B, the same points measured another way; then each row and its match in B:
(in the rows, 128 means zero)
B:
rok: [106 153 134 125 117 132 160 100 143 152 195 124 109  75 139 116 126 163
 128 181 158  97 102 156 126 156 165 164 137 171 188 144 128 120 115 117
 144 122  98 145 145 106 153 115]
gera: [114 164 141 119 119 138 160 107 125 154 199 122 106  78 141  90 122 147
 120 173 153  88 106 150 119 151 157 158 143 186 192 147 138 117 113 116
 148 124 110 136 145 115 144 107]
zuvok: [110 179 127 109 138 137 171 105 137 141 213 120  99  64 147 112 118 156
 140 179 153 100 119 144 104 149 159 173 146 187 209 150 129 113 101 101
 140 125 105 168 170 123 133 110]
gedin: [123 148 132 104 102 151 142  84 139 163 210 136 104  91 137  98 111 156
 133 156 169  85 112 141 116 178 160 138 119 143 158 153 108 130 127 129
 124 148 110 130 149  98 125 111]
Peto: [109 168 132 110 120 138 159  94 134 146 207 124 101  69 138  98 119 153
 123 167 161  88 111 150 114 140 161 170 133 181 193 148 133 123 111 112
 145 128 108 153 153 112 126 112]
Lor: [118 176 139 107 135 133 179  91 122 153 219 128  93  69 145  96 112 158
 134 176 154  96 108 158 106 164 160 162 147 199 199 153 131 116  96  93
 139 131 106 153 167 116 122 101]
bana: [110 185 131 112 142 134 179  97 132 147 222 119 100  63 142 110 111 164
 144 183 156  98 105 147 101 157 171 170 150 198 207 152 134 116 106  95
 146 124 107 170 167 108 141 109]
Rarug: [ 94 142 130 126  97 144 141  66 155 146 186 116 134  69 132 139 109 170
 130 154 176  85 102 153 129 111 172 163 115 154 161 152 116 130 121 121
 124 128 115 167 141 101 139 115]
moden: [100 161 135 129 132 124 160  83 143 129 168 116 120  67 146 138 118 165
 136 180 154 111 105 156 131 109 153 192 138 204 184 136 144 117 116 109
 148 104 101 169 135 132 158 124]
Tel: [110 141 132 126 110 135 155  93 148 152 194 117 128  78 144 122 121 164
 134 176 158 100 110 155 127 167 163 156 129 161 153 147 113 118 123 115
 129 119 100 138 140  96 152 111]
gebu: [117 190 141 117 150 128 182 110 125 143 197 119  93  73 144 115 125 146
 133 185 145 104  98 153 116 137 165 168 155 207 205 144 148 113 109  94
 150 106 111 153 153 127 146 115]
tus: [119 183 135  98 134 137 184  91 137 157 237 128  87  60 145 103 110 161
 139 188 156  91 112 147  98 175 169 172 152 202 211 158 124 115 103  94
 141 134 108 154 170 108 132 107]
Kod: [100 159 130 123 116 146 158  77 144 148 211 130 108  82 131 115 119 161
 140 175 169 100 104 144 121 145 170 165 128 153 170 155 120 122 119 115
 143 130 103 163 154 117 143 115]
mape: [116 140 138 121  98 141 134  83 150 160 207 131 124  97 133 126 123 156
 126 165 167  97 109 152 120 185 163 146 121 139 159 149 112 130 130 128
 127 141 112 123 150 101 133 108]
Boki: [110 172 129 107 128 138 173  96 137 147 222 127 101  71 142 107 116 159
 138 186 156  96 107 145 115 155 164 179 149 194 206 155 124 114 107  99
 154 123 117 169 160 125 142 114]
malof: [114 155 140 123 114 138 157  92 128 146 195 129 112  76 133 112 120 157
 127 177 160 101 101 145 122 134 161 159 136 172 169 151 125 116 121 112
 145 118 106 146 145 117 150 116]
kozod: [118 169 139 111 131 137 166  93 128 156 211 130  98  76 142  98 122 150
 131 179 159  98 106 153 108 168 159 160 145 190 195 149 131 113 109 113
 144 123 100 140 154 107 143 104]
lok: [119 117 129 125  90 131 130  93 127 153 176 133 123  90 137 114 118 159
 122 149 155  99 109 154 135 158 153 130 122 147 133 144 122 134 137 128
 124 128 107 112 129  95 142 111]
Govi: [ 94 157 123 114 116 142 144  83 135 145 207 125 107  70 135 120 113 160
 135 168 164  85 102 154 118 133 163 175 134 166 187 153 122 125 113 118
 139 129 117 166 154 115 144 119]
malo: [110 148 121 116 107 144 146  73 161 153 212 121 129  66 140 115 110 160
 130 155 169  91 114 147 117 139 164 167 117 146 169 153 110 122 124 121
 127 130 115 148 151 100 130 114]
lede: [ 94 142 129 128 112 128 149  73 144 147 178 119 129  70 135 135 111 171
 122 171 165 100 115 155 127 116 175 173 124 169 162 148 126 125 131 115
 134 117 112 160 140 102 153 113]
ran: [ 91 195 125 106 151 138 168  75 144 126 194 122  96  49 141 114 109 162
 147 176 164  94 109 144 103 103 165 195 145 200 207 151 140 114 102  93
 143 117 114 202 166 137 122 123]
guse: [109 166 135 105 114 145 169  96 132 154 224 136  93  81 139  92 122 156
 132 176 162  86 100 155 116 173 155 162 145 174 187 159 122 117 104 109
 138 143 108 152 161 115 133 106]
vopal: [103 213 112  97 163 156 171  85 148 139 232 129  82  56 135 109 117 158
 169 173 168 106 119 130  92 133 159 195 141 177 226 157 129 110  89  92
 144 135 108 211 182 143 107 116]
zam: [118 143 134 110  98 145 150  89 145 159 216 130 107  88 135 103 115 154
 130 158 167  90 105 146 124 171 162 139 121 148 166 157 112 131 120 124
 126 147 112 131 150 103 126 108]
robod: [ 98 182 129 116 138 132 166  71 143 131 201 113 102  54 149 128 115 168
 145 183 163  99 113 150 113 117 158 200 143 203 200 145 144 109 108 100
 153 111 109 188 155 131 146 118]
Gis: [136 123 147 110 102 117 161 109 134 152 178 122 131  92 141 131  96 146
  99 180 148 103 118 155 138 187 165 151 151 195 148 148 106 117 135 121
 133 108 102  96 125  79 189 102]

[152 128 123  73 166 132 161 186 122 130 217 107 153 126 145 110 144 129
  73 133 132 163 114  78 148 112 102 133 115 109 117  64 123 115 141 130
  83 158 119 125 160 100 169 119 125 131 136 122 115 146 129 108 158 131
 109 136] : rok
[141 139 112  66 190 119 116 186 106 130 215 136 147 124 142 116 149 130
  71 142 105 147 109  83 154 119  97 128 120 100 137  80 125 120 145 126
  88 135 127 122 155  92 199 128 123 134 140 126 101 146 133 113 148 133
 104 137] : moden
[166 121 101  90 164 125 171 179 115 134 198 117 168 127 140 106 144 135
  75 144 113 164  82 101 147 113  92 137 112 127 107 108 125 121 165 142
  79 173 118 129 166 103 184 137 132 129 134 137 129 156 139 114 155 132
 109 141] : Rarug
[142 124 105  77 159 143 178 167 127 136 214 103 142 117 156 114 151 127
  62 128 126 160 108  63 147 111 113 137 125 115 126  37 120 118 151 132
  96 159 119 126 148 109 150 117 121 132 138 120 115 132 129 110 161 125
 111 143] : kozod
[152 116 103  88 157 142 175 178 131 137 235 105 150 124 150 114 150 133
  82 141 125 168 100  93 146 111 105 137 117 126 113  73 128 119 158 141
  93 161 113 127 161 102 178 123 125 132 139 127 123 145 133 114 147 128
 117 156] : Kod
[136 124 117  70 168 145 173 183 132 129 191  93 140 118 152 118 152 127
  67 124 129 161 118  75 152 110 114 134 125 108 125  58 122 120 134 133
  85 155 116 125 143 107 158 114 120 135 145 116 112 135 121 111 160 126
 113 139] : gera
[161 129 115  72 168 120 157 186 111 133 203 116 164 131 142 107 141 133
  64 141 111 169  98  94 151 117  85 132 109 110 117  93 123 120 165 136
  88 157 120 126 168  99 179 135 132 127 131 137 124 156 141 108 153 135
 104 136] : lede
[102 125  54 113 136 160 144 167 143 154 252 104 123 101 172 142 170 134
  94 167 100 124 108  40 139 116 137 141 141 152 141  51 135 136 187 147
 117 143 104 127 140 106 205 125 119 141 153 128 107 119 145 139 145 121
 124 169] : vopal
[133 137  93  81 177 134 139 181 115 139 238 117 142 116 156 127 156 132
  65 147 101 139 104  63 153 122 107 135 128 113 140  50 126 126 161 131
  91 143 114 124 157 102 212 129 124 137 146 129 102 142 136 121 154 129
  95 150] : robod
[163 114 108  80 151 129 179 169 129 138 190 107 168 127 144 107 147 134
  81 144 121 166  93  91 143 116  97 142 112 133 101  79 126 122 177 147
  94 173 118 131 158 105 161 132 133 127 132 135 132 153 141 114 157 131
 115 144] : malo
[164 128 121  71 167 127 174 186 114 135 199 111 162 125 151 104 139 128
  92 130 119 173 109  86 151 110  95 131 114 108 106  78 118 118 154 133
  78 167 122 128 158 108 156 133 129 126 130 132 124 149 136 102 159 131
 102 137] : Tel
[136 129  98  88 154 145 158 184 128 142 227 101 138 110 160 122 156 129
  67 138 114 148 107  76 150 110 118 135 129 118 130  43 125 124 160 135
  84 150 113 126 151 108 171 122 121 134 141 123 105 132 136 124 158 124
 110 149] : Boki
[138 120 102  96 159 153 211 177 138 136 216 100 139 115 161 117 153 128
  76 132 132 162 108  70 144 107 119 139 123 130 116  49 125 120 152 138
  86 163 114 126 150 108 156 115 120 132 142 119 114 135 127 112 155 124
 111 148] : guse
[136 126  96  90 150 153 173 175 131 147 238  98 139 109 166 119 160 127
  59 136 116 154 109  46 149 105 124 139 134 127 122  28 119 124 171 140
  88 150 112 129 155 117 151 127 123 132 141 127 109 128 139 115 163 122
 109 156] : tus
[140 120 102  91 152 147 169 162 131 137 195 103 143 118 155 119 154 132
  59 135 123 157 107  74 146 112 114 136 120 126 127  60 126 121 155 137
  89 159 115 125 150 104 170 122 123 133 140 121 111 141 129 111 161 126
 115 145] : Peto
[114 135  66 105 152 143 135 176 125 146 235 111 132 111 161 138 166 135
  59 153  94 129 104  55 148 121 124 135 135 126 145  68 133 132 181 136
 100 137 111 125 148  97 209 130 122 140 150 129  96 141 141 134 143 125
 115 158] : ran
[123 134  94  93 153 143 154 174 127 141 219 105 137 109 157 128 166 128
  90 140 109 139 111  55 155 114 123 135 138 116 138  51 125 127 159 131
  93 144 109 125 148 106 175 123 120 137 143 124 103 126 135 120 157 125
 113 149] : zuvok
[150 125 118  74 168 136 169 173 119 132 214 103 150 121 153 110 145 128
  60 130 122 161 115  95 143 120 105 136 118 112 108  72 121 118 145 134
  89 161 117 126 159  98 160 123 124 131 136 123 114 142 130 106 153 128
 109 140] : malof
[125 130  97  84 154 147 196 173 129 145 225  98 132 109 158 123 158 126
  69 133 114 152 117  51 143 108 119 137 137 115 129  37 121 116 161 130
  88 144 114 128 148 115 162 125 122 134 141 124 106 127 137 113 174 122
 110 152] : Lor
[124 132  97  91 151 144 159 182 126 143 240  87 140 109 159 122 154 129
  66 140 109 144 113  48 150 112 118 135 135 115 132  47 122 125 172 131
  93 138 107 126 152 114 173 130 122 135 141 127 103 126 139 115 158 123
 107 155] : bana
[160 103 112 102 140 147 209 148 142 137 192  93 145 123 155 113 147 132
  86 129 138 180 105  90 135 104 111 146 116 142  85  71 123 119 168 146
  93 180 116 134 162 122 136 124 131 124 129 128 144 145 134 111 160 125
 117 147] : gedin
[165 115 120  97 162 135 192 165 126 131 180  94 162 124 144 104 139 131
 101 128 133 192 106 107 142 105 107 140 109 127  97  75 122 118 153 140
  97 171 119 130 165 114 149 127 130 125 131 130 134 151 132 106 159 131
 116 134] : mape
[124 139 112  77 165 138 147 173 123 137 220 105 133 114 151 123 152 124
  54 131 114 139 122  53 152 114 140 131 135 103 139  54 121 124 149 127
 100 137 115 124 134 112 159 124 121 134 137 122  98 126 131 112 156 124
 107 142] : gebu
[170 118 137  89 162 126 195 146 120 129 170 107 163 132 139  96 132 129
  80 119 137 173 105 112 144 105  89 136 106 117  97  94 117 115 146 137
  85 167 124 130 160 114 135 128 133 121 121 131 136 152 132 100 159 132
 111 127] : lok
[148 121 100  87 154 137 176 176 125 134 208 105 146 124 149 115 146 133
  61 143 128 145 100  94 147 109 101 140 115 121 116  69 125 121 160 139
  85 163 115 126 163 101 181 124 127 131 136 128 118 150 135 117 158 129
 115 144] : Govi
[165 133 142  67 181 121 162 184 112 124 165 110 156 122 137  99 134 124
  57 115 125 162 115  92 168 117  79 132 113  89 111  67 112 114 141 121
  71 158 120 124 161 107  81 129 130 125 126 126 124 149 129  97 166 131
  99 123] : Gis
[158 111 112  97 153 148 209 168 134 136 189  95 152 123 156 106 144 130
  81 128 133 182 100  93 140 105 109 142 113 134  96  76 121 120 158 145
  89 174 117 131 161 118 145 124 129 126 127 126 132 143 132 110 166 126
 113 144] : zam
